Here is a tiny trained network, its code and every weight. The questions are about switching its units off for an input and a class, where a switched-off unit gives its printed mean instead of its output.

import numpy as np


def w(rows, s, z=0):
    codes = np.array(rows[::2]) - 128.0
    scale = np.full(codes.shape[1], s)
    scale[-1] = z or s
    return codes * scale


def f(y):
    return np.maximum(y, 0)


def log_softmax(a):
    a = a - a.max(-1, keepdims=True)
    return a - np.log(np.exp(a).sum(-1, keepdims=True))


def net(x, mask):
    res = np.array(x, float).reshape(1, 4) / 4 @ E
    y = f(res @ A[0][:, :-1].T + A[0][:, -1])
    res = res + np.where(mask, y, B[0][:, -1]) @ B[0][:, :-1]
    return log_softmax(res[-1] @ U[:, :-1].T + U[:, -1])


A, B = {}, {}
E = w([
[93,93,192,123,131,54,69,182,84,154,71],'x0',
[124,151,16,123,218,63,108,79,31,79,93],'x1',
[157,121,150,99,85,54,130,86,210,2,29],'x2',
[148,52,59,78,129,175,53,199,203,96,157],'x3',
],0.01)
A[0] = w([
[147,130,162,129,128,123,170,68,88,151,115,106],'N1',
[167,166,166,170,87,117,176,83,69,189,114,116],'N2',
[186,46,102,76,119,144,91,165,139,130,155,109],'N3',
[125,139,128,158,124,173,80,153,61,169,213,13],'N4',
[110,131,171,139,135,106,123,133,176,169,185,143],'N5',
[127,221,215,230,137,123,208,101,60,131,102,112],'N6',
[154,151,162,128,86,197,179,185,207,187,61,199],'N7',
[171,114,99,91,126,184,122,124,33,138,82,140],'N8',
[158,145,234,114,68,182,195,194,120,113,138,171],'N9',
[119,90,211,155,151,163,108,102,189,125,159,160],'N10',
[163,42,79,76,143,123,82,166,189,121,164,88],'N11',
[71,119,54,188,227,130,86,113,75,73,130,173],'N12',
[132,112,180,152,99,110,142,178,189,162,144,170],'N13',
[159,158,153,55,116,54,138,107,245,31,43,84],'N14',
[152,1,50,100,163,176,42,128,150,135,98,84],'N15',
[198,149,160,61,136,130,133,77,182,112,50,15],'N16',
[110,120,87,58,122,153,63,161,166,140,164,60],'N17',
[98,132,80,209,136,159,117,190,72,232,217,9],'N18',
[91,143,117,86,171,141,146,163,75,186,199,70],'N19',
[120,184,81,158,205,66,109,122,138,116,131,167],'N20',
[146,116,196,160,66,183,153,156,123,113,177,178],'N21',
[134,164,149,160,134,112,209,93,127,132,30,77],'N22',
[139,144,52,104,244,145,147,116,18,63,65,163],'N23',
[128,141,75,129,222,118,150,118,116,68,28,151],'N24',
],0.0083,0.0012)
B[0] = w([
[92,166,100,145,72,173,135,140,107,86,147,168],'N1',
[85,133,69,150,109,159,107,126,87,103,176,193],'N2',
[87,202,133,143,166,169,104,161,84,90,139,195],'N3',
[120,182,77,69,94,146,132,91,165,167,70,201],'N4',
[166,97,137,99,210,118,128,134,126,120,118,164],'N5',
[63,200,75,194,78,115,160,136,86,98,197,223],'N6',
[161,100,156,107,145,159,160,171,53,147,106,190],'N7',
[217,94,155,78,178,140,165,126,151,146,104,169],'N8',
[184,93,167,81,181,154,181,218,107,127,173,193],'N9',
[174,89,167,118,139,133,196,193,156,148,121,169],'N10',
[98,176,85,179,62,254,43,154,59,109,157,215],'N11',
[170,64,166,111,168,122,185,187,135,112,157,229],'N12',
[139,79,129,128,151,116,140,171,122,129,150,180],'N13',
[114,116,65,57,109,67,72,109,186,168,44,244],'N14',
[63,138,121,170,54,132,115,170,85,43,181,229],'N15',
[118,184,139,113,158,72,94,121,174,166,128,180],'N16',
[74,163,116,153,126,146,118,117,122,85,150,189],'N17',
[143,149,83,50,69,60,97,75,204,121,68,237],'N18',
[169,167,82,53,115,28,92,102,175,181,80,201],'N19',
[175,134,153,137,144,142,142,174,107,124,138,192],'N20',
[166,118,195,141,149,149,167,141,128,91,148,183],'N21',
[114,177,100,140,79,127,130,97,105,93,122,181],'N22',
[141,107,193,149,173,104,174,206,101,139,141,254],'N23',
[205,56,103,148,164,113,121,141,152,155,131,219],'N24',
],0.0081,0.014)
U = w([
[231,44,191,128,223,89,183,204,123,138,123,254],'0',
[2,153,123,195,85,104,111,140,73,70,144,97],'1',
[145,111,113,55,118,51,102,86,240,184,27,15],'2',
],0.0095,0.00063)

Each question gives the input, the list of numbers given to net, and the class t.
The units are the neurons (one row each of A and B). Each row of codes is followed by its name. A weight is (code - 128) times the scale printed after its matrix; where a second scale follows, it is the last column's (A, B and U).
mask holds one flag per neuron, in row order. A switched-off neuron (its flag False) gives its mean, the last column of its row in B, instead of its output. The means were averaged over made-up inputs and are rounded, as every weight is.
A unit's drop is (log p(t) with every unit on - log p(t) with that unit switched off) / (log p(t) with every unit on - log p(t) with every unit switched off).
The circuit of an input: a set's keep is (log p(t) with only the set's units on - log p(t) with every unit switched off) / (log p(t) with every unit on - log p(t) with every unit switched off). Starting from the 12 units with the biggest drops (on a tie, the unit counted first), units are removed one at a time, each time the one whose removal leaves the highest keep (on an exact tie, the one counted first), for as long as the keep stays at least 0.8.
units of the circuit, in order: the units of the circuit, biggest drop first
unit that matters most: the unit with the biggest drop
k most important neurons: the k neurons with the biggest drops, biggest first
drop of u: that unit's drop, to one decimal
input [1,-7,7,5], class 0: 4 most important neurons	N9, N7, N18, N10
input [6,6,1,-6], class 0: units of the circuit, in order	N23
input [7,8,7,0], class 0: 3 most important neurons	N23, N18, N12
input [-6,-5,-6,6], class 1: 2 most important neurons	N11, N14
input [-2,6,-6,7], class 1: 3 most important neurons	N15, N11, N17
input [-8,4,-8,-5], class 2: 2 most important neurons	N18, N19
input [8,8,7,8], class 0: 4 most important neurons	N24, N12, N23, N6
input [-4,-1,8,-8], class 1: 2 most important neurons	N6, N18
input [6,8,-7,-5], class 0: 3 most important neurons	N23, N12, N14
input [-8,-3,-4,3], class 2: 2 most important neurons	N18, N23
input [-5,4,5,5], class 1: 4 most important neurons	N15, N11, N18, N19
input [-5,6,6,3], class 0: 2 most important neurons	N23, N18
input [3,0,-6,-5], class 2: 3 most important neurons	N18, N19, N15
input [5,-2,2,-3], class 1: unit that matters most	N12
input [-7,6,-5,8], class 1: 2 most important neurons	N15, N11
input [-8,4,4,-3], class 0: drop of N23	1.3
input [0,4,-7,1], class 2: drop of N18	0.1
input [8,5,4,-3], class 0: drop of N23	0.2
input [-2,-7,-4,8], class 1: drop of N11	1.6
